[ 11   8  -1  -2  -3   7  11  11 -20  -2   1  16  -3  -8  -1   6   8 -11
  -1  -1 -14   7  -9   0   1   1  -1 -14   1   1  -1 -24  10   1  -4 -17
   6  10   5  -5  -2 -22  14  -5  -8 -32  11  24  10  13   8  -2  15   2
 -13  -4  15  -3   5  -2 -17   3 -11  20  -1   9] : L T
[ 13   3   4   8  -6 -19   5  -5  -7  -9   8   8  -6   0 -17   5  -9  -4
  -2   3   7   5  -6   1   0  -1   1  -6   0   2   9 -19 -10   1   0 -18
  -1   3  -1 -10 -15  -5  -5 -11   3 -15  -8   7   3   9 -14  -7  -1  -4
 -28   6  33 -47   4  -8   8  13 -14  11   8   0] : P G
[-18   3  -2  -4   1  11  -6 -15   3  -5  -9 -12   3   0   0  -7  -5  12
   6  -2  -4  14   7  -5   2   2  -9  -4  18   5   2   5  10   3   5  11
  -1  -1   5  12  -4   6   2  11  16  -1  14  10   4  -9  -5   5   8 -16
  25  -3 -15   2   2  -1 -19  -1  25  -3  -2  -3] : J C
[ 22   5  -2  -2   2  23  19 -10 -15   4   4  66  -5 -17 -17   4  12 -11
   6  10 -10  16 -11 -13 -12   2   1 -10   1  11  -2 -24 -59   6   4 -14
  17  -5   7  -9  13 -19   3   3   3 -46   6   8   5  18  -2  -7  15  -4
  -7  -5  10 -12   5  10  -1  -3 -16  10   2   6] : L T
[-10  -4   0  -7  -4  -4 -12  16   0 -10   0  -8  13  10   6  -8  -3  17
  -2  -6  -2 -21   6   1   8   5 -13  -2   9  -3 -13 -10  21  -4   0  13
  -3  -2  -9  11  -2   6  -8   1   7  20  10   3   2 -24  17   8  -1  -2
  30  -5 -19  -4   0  -7  -3   3  46  -7 -14  -1] : J C
[  4  16  -4   5  23 -11   0  -4 -13  13  -1  15  -5   5 -11   6   3  -3
  13  13 -11   8  -5 -10   4   2  -9 -13  10   4  11 -32  -5 -11   2 -12
 -14 -12  -2  -7   2 -19   2  -7   6 -15  -5   7   9  -3 -14  -7   7   0
 -20  -1   7   5   2  -1  14  -3  -8   8   6   3] : P B
[-15 -11   0  -1 -10   8 -15   3  -2 -12  -6  -8   2  -5   3  -8   9  14
  -1  -3  -7  14 -25  -4   1  13   3  -2   6   3  -6 -13  11  -5   6  22
   0   4   9  13   2  10   0  -1  35  10   3  12  -3  -9  11   8  -2 -11
  28  -2  -2   0  -1   1 -13   9  19  -8  -5  -2] : J C
[ -1  -6  14 -11  10  24  -6 -30   1   2 -16   4   8 -10  -9 -12   3  22
   8  -5  13   6  -1 -12  -4  13 -19 -10  -2  -3  -1  -3  17  -1  -4  18
  -8  -4 -17  15  21  15   3   5  32   9   7   6   1 -19   9   5  12  -7
  36 -12 -26   1   0   8   5  -3  18 -11   1 -23] : J C
[ 18  13   3   3  23   9   8   0 -14   0   3  10  -2  -3 -13   3   2   4
   9  13 -12   7 -15   0   3   8 -16 -13   4   4  10 -35   8  -5  -3  -6
 -15  -2  -6  -3  -4 -21 -14 -22  33 -26   0  18  13 -15 -15  -9  17  -1
 -18 -11   7   4  -5   7   0   2   6   6  11   1] : P G
[ 18  23   9   3  21   5  15   7 -21   8 -12  11 -17  -6 -25  14  -1  13
  20  14 -21   2  12 -13  -1  11 -17 -22  18  -4  16 -43   8  -8  -7  -8
 -23 -10  -7  -4   0 -15 -22  -9  25 -24   4  25  21 -25 -11  -4  15   6
 -12   2  -1  12   0  14  14 -17   4  10   8   3] : P G
[  8   3  -8  -2 -10 -20   9   2   0   1   7   0  -9   5   0 -26  -6   4
   6  24   0   1   1   6  11   3 -14  -5  -3  16   6  -9  -5  -5  -4  -8
   5   3 -19   0  -6   0  -4  -3   4   6  -1  12  -2   3  -5  -7   4  -1
  -4  -2  16  -4  -1  -4   0  12 -51  -3  -3   9] : P B
[ 21  22  -4   0  25  18   9   8 -22   7  -6   7 -11  -6 -30   5  -3   4
  17  23 -14   3 -17  -4  -5  10 -17 -18   2   5  10 -41   2  -5  -3 -13
 -17   1  -6   7   5 -21 -14  -6  31 -54  -3   5   8  -7 -23  -8  23  -3
  -7  -2  12  12 -12   5   8 -13  -7  17  12   2] : P B
[ -9   0   7 -11  -7  11  -9   6  -1  -4  -7  -6  -8  -5  -6 -29  -9  19
   5  -1  -6   8   0 -10  -1   8  -5  -5   8   3  -4   4   8 -20   7   9
  -6   8   6  12   5   6   2   3  22   4   4   3  10 -14  12  10  10  -9
  17   8   4  -2  -2   4 -49  -3  16  -6  17   0] : J C
[ 20   7  -6   9   7 -14   8  -1  -4 -12   2  66 -19   5 -16  -5  -5  27
  -3  10  -7   9  -7   5   5   8 -11 -17  14   0  12 -22  -5  -8   3  -4
 -18   3 -15  -7  -5  -5  -1  -8  14  -9 -14   8  15   1 -11  -6   3  -2
 -30   0  15   6  -3  -2   8   7  -9   1   9   6] : P B
[ 11   9  17   2   7   7   7   4 -24   2 -14  18   7  -3  -7  10   1   2
   4  18 -24   3  -7   0   8   6  17  -9   7   7  -7 -19  12  -7 -12  -3
  -1   2   5  -5   6 -11  -5  -5  17 -25   4  14   6   3  -2   9  10   3
  -4   1  -3   3  -1  12  -9 -11  -2   7  -7  -3] : L Y
[  2   2   8   0   0  41  -4   1 -12   5 -13  -3  12 -22 -10  -9   0  17
  16   2 -12 -13   3  -2  -1  10 -19  -2   4   8  -4 -16  21   4  -5  14
 -18  -5 -13  13  -1   7  -7  -1  24 -18   6   9  -5 -34   8   1  21 -11
  42  -5 -33   4 -21  15 -15  -5  19  -8   2 -12] : J Z
[ 40  24   9  -3  39  20  16   8 -22  15 -17  27  -9 -24 -37   8  10  20
  19  24 -34   5 -17 -11  -2  15 -33 -19   2  -9  13 -67  29  -9 -12  -5
 -23   0 -22  -6   2 -25 -18 -19  62 -52   0  25  26 -28 -21 -12  32   0
 -12 -11   2   4 -13  28   3 -13 -22   1   7   1] : P G
[ 11   4   2  15  -2 -25  17   0 -11  -4  -9  16  -5   5   1   7  -6 -18
 -13  15 -10   1  -8   6   9  -2   1   2  16  -8  -3 -20  -8   0 -12 -17
   2   7 -67 -13  11 -11  -3  -3 -12 -11   0  11  18  -5 -15 -10  -1   7
 -32   4  23  -2   6 -11   4   7 -16  13  -3   8] : P B
[-15 -11   5  -8   6  21  -8  -7   2  -8  -9 -14   0  -5  -3  -9   2  18
   9  -9   4  -1  -5  -9  -6  15 -12   0   1  12  -2   1  14   3  -4  25
 -15   4   4  15   5  10  -2   6  30   5  -6   3  -7 -16  13  -2  -1  -3
  36  -4 -18   1  -5   0  -7  -5  18  -9   5  -3] : J C

[ -5 -21   3 -21  13  -9 -34  -1  17 -10   0  14 -23   6  -5  27  38   9
 -13 -15 -16 -21 -18 -22  34 -40  19 -13  52  -5 -11 -16   2   4  -5   3
   5  12  52  22   3  10  34  -9  15  19 -12 -26  -3  15   9 -54 -38 -29
   4 -12 -21  -9 -11  14  -8  12  -7 -10 -13   0] : K E
[-17  50 -10  -7  43  -4 -20  12  -6  -5  -8 -22   0   0   6  53  -1  15
  -9  -5  30 -29 -68 -18 -10 -48 -21  17  51  41  28  12  19 -16 -37 -47
  18  -1  37 -19  13 -14  -5  17  -3 -53  -3 -26   3  35 -26   7 -68   6
 -30  -6  53 -26  -1  17 -35 -21  -5  -2  42  -8] : K H
[ -2  -6  17 -11  11   1 -26   8  29   3  11  16 -21 -16  -6  10  28  12
  -6  -1  -6 -23  16 -27  15 -15   5 -30  20 -22  -4 -12  21   6 -12  33
   5  43  24  30  -5  11  41  -5   6  27  -6  -7  -6  18  -4 -22 -55  -8
   9   9 -23 -18  -5  -4 -14  11  -3  -5  -9  14] : K H
[ 22 -18   9   0  -6   4  34   2 -20   3   2   1 -16   9  13   0  -7 -20
 -17  14 -26  -4 -14   5  11  13   8 -15  17   9  -1   9  16   2   8 -30
   7  23 -13  -4  -8  -7  -8 -10  -6 -11   0  -9  33  -4  20 -39  22   7
   1  16   1   5  -5  11  -5   4 -15   1 -22   5] : A S
[  1 -29  -2  -4  -4   1   9  -5 -15  -3  -3  -4   1  -1   5  -3  30 -14
 -13   4 -17 -33  -9  -3  -7 -13   1  -2  14 -27  -7   6   6  -7  13 -12
   1  -1  10  12  -1   6  18   3   1   6 -13 -10  -9  17  12 -35 -14 -14
  -1   1 -10   4 -18  16   5   2 -14 -15   7  18] : Q D
[ 12 -23  10  -5 -16 -13  16  -7  12  10  14   4 -15  12   7 -11  -3 -23
 -14  -6 -34   6   7  -1  11  22  18 -16  37  -3  -2   2   6 -12  12   9
   2  35 -40  -6  -7  -1 -14 -36  -8  21  -6   1  -3   7  16 -44   0  -4
   7   8  -4   5  -7   1 -11  21 -10  -6 -10  -3] : A F
[  0  -8   2 -13  15   4   2   6  -2 -14  -1  -6  -6  -4  -2  21  19   5
  -9  12   2 -24 -24 -22   8 -42   0  -6  28 -10  13 -10  15   0  -1  -6
   6  10  42  28   5   0  33   3   7  -3   7 -17   4  12   8 -15 -37 -12
  -7  -7   5  -9   5  11   9   0  -2 -14   5   0] : K E
[ 10  -9   8  -6  -6  -2  44  13   4  -5  -4  -2   0   2   4   4  -4 -10
  -3   5 -11  14 -27   4   7  21  -1 -17  44  29  -7  11   2   4 -11 -22
   6  16   1   1   0   1  -1  -1  -4  -6 -10  -7  44  18  15 -33   5   3
  -7  12  28   1  -2  12  13   5  13 -10 -10   9] : A S
[-16  -3   4 -10   6 -12 -36  -5  24 -30   6  11 -20  -5  -3   7  17   8
 -12 -14 -16 -22  34 -18  -4 -28  18 -16  27 -12  -6 -21  21  17   3  28
  -6  28  37  31  -7   9  51  -8  16  43  -7 -12   2   3  -3 -19 -28 -14
  25 -15 -46   6  -8   0 -20   9  -3  -2  -6   7] : K H
[ -5 -19  -4  -6   9  -5 -25  -1  14   3  -4  -2 -17  -6  17  10  34   5
  -9  -7 -14 -47   3 -22  -3 -19  11  -2  11 -29  -5 -12  16   9  -2  23
  -2   5  33  27   1   7  15  -7   4  13  -4 -10  -7   2   1 -10 -25 -11
  21   6 -25  -5  -9  -5  -2  21   1   4  -2  -3] : K E
[ 14 -23   8 -16 -11  -9  -3   5  -3   7  19  19   2   7  -3  -6  23  -9
 -15   1 -17 -30   3 -14  14 -21   5 -33   9 -35 -10  -6   7   0   5   9
  -1   9  17  22 -18   9  33  -7   7  29  -2  -4  -5   8  16 -35 -15  -4
   0   5 -16   2 -17   5  -2  14 -19  -6 -10   4] : Q V
[  6 -25   4 -11 -10   4  23 -10 -16  -4   6   1 -21  19  11   8   1  -9
 -15   1 -43   1  -9  -3  20  26  36 -36  51  27 -10  14   6 -14  -3  -6
  11  26 -13 -15  -8  -2   0 -18  -7 -22   4  -3 -10   6  23 -45  10  -3
  -2  25  19   1  -9   7 -11  15  -9 -10 -10  -1] : A F
[-11  -5   1  -9  14 -15 -21   6  -6  -2  -4   0 -16  -9 -12  23  10   9
 -14  -1 -16 -11 -42 -10   1 -34 -13  -7  35  24   4   3  11  12 -16 -18
  -4  13  24  15  13  -3  15   4   5   2   2 -18  -3  26   2  26 -33  -4
  -3 -12  -3  -3 -13  15   5  10 -17  -9   2  -1] : K H
[ 13 -31   1 -18 -13  50  17   8 -11  -4  11   4  -7   5   3  -5  15 -21
  -7   7 -25 -29  11 -13  10 -10   3 -14  21 -25 -17  -9  16  -8 -33  -7
   4   8   3  12  -9   3  25  14   2  19  -2 -15  -2   8  11 -27 -28   0
  -4  -4 -12   3  -5 -13   5  13 -15 -14  -1   4] : Q V
[ -4   8  -9  -1   7  24  30  21 -61 -26 -16 -35   6  -1  19  55   7  -8
   6  21   4 -48 -75 -48   5 -41 -30  21  54  28  10  24  37 -28 -22 -87
  10 -14  19 -32   8 -14 -42  25   2 -63 -10 -26  -5  49 -10   0 -58   5
 -49   9  67 -27  -3  42  69   1 -18 -20  31 -21] : Q D
[ -2 -30   0   1   2   7  -3  -7  -6  -2   1  -1   0  -4  -3   7  34 -21
  -9   6  12 -20  11  -6   5 -17   3 -10   2 -27  -5 -14   8   5   0  -5
  -2 -19  20  17  -5  13  26  28  30  26   1  -5  -6  11   8 -14 -15   1
  -3  -6 -26   8 -14  12  -1  -3  -3  -6  48   9] : Q V
[-10 -14   3  -7  -9  -1  38  -2   3   0  11  -2 -10  14  12   0   9  -3
 -12 -13 -37  -7 -18 -13   8  18  15 -18  34  18  -4 -10   6 -19  12  -6
  26  27 -23 -14   3  -5   5 -13 -11  -7 -16 -19   9   9  16 -44 -23  10
   0  17  13   5  -1   9   3   7 -14   9   0  12] : A F
[  6 -26   0 -11  -2  -7   7   9 -21 -17   7  -5  -8   4   7  21  31  -9
 -14  -7 -20 -39 -49 -16  27 -21   5  -3  43  -2   9 -16  27  -8  -7 -31
   7  -8  18   8   4   4   5   0   3   9  -8 -38 -25  18   0 -40 -42  35
 -11  -5   4  -8  -9  22  17   5 -22 -11   9  -2] : Q D
[  7  -3   8  -8 -10   0  25   1  -1  -5   7  -9   1  11  13  -1   3  -7
  -9  -5 -19  -3 -16 -16   2  13   8  -7  45  26  -6   6   2 -12  -7 -16
   2  21  -8  -8   1  -2 -28 -11  -4  -7  -9  -5   4   8  13 -44 -10   9
   1   3  10   5  -1  11  16  19 -23  -8  -3  -4] : A S
[  8 -30 -10 -17  -2   3   9  -1 -21  -2   0  -7  -1   0   4  28  32  -3
 -13   3 -17 -33  -9  10   9 -20  -4 -18  25 -21  -6   0  18 -17   2 -25
   2   4  16   5 -10   6  20   5  12   9   0 -15  -1  21  -3 -23 -27  -6
 -11  -1 -14   4 -10   9  -4  23 -18  -6   7   7] : Q D
[  8 -23  -5  16 -54  -7   3  -2 -18   0   4   1  12  -3   1   8  20 -13
  -4  -3 -14 -39   0 -11   9 -11  -3  -9  15 -42 -10 -12   6  -3   1 -20
   0  -2   8   7  -9   4  18   2  13  21 -13  -1  -5  -9   0 -25 -16 -10
  -9 -15 -12  15 -13   8   4  15  -7 -10   7   9] : Q V
[ -3 -10   0 -10  14  -8 -47  -7  16   3  -2   5 -20 -10 -12   4  24   3
 -19  -6  -4 -30   5 -23  -3 -20  30   2  14 -25   5 -13  30   9  -1  28
  -4  16  29  27  -4   6  36   0  12  19  10  -6 -17   3   3 -14 -26 -18
  11   6 -23  -2  -7   4  -2  10   2  -2  -5   1] : K E
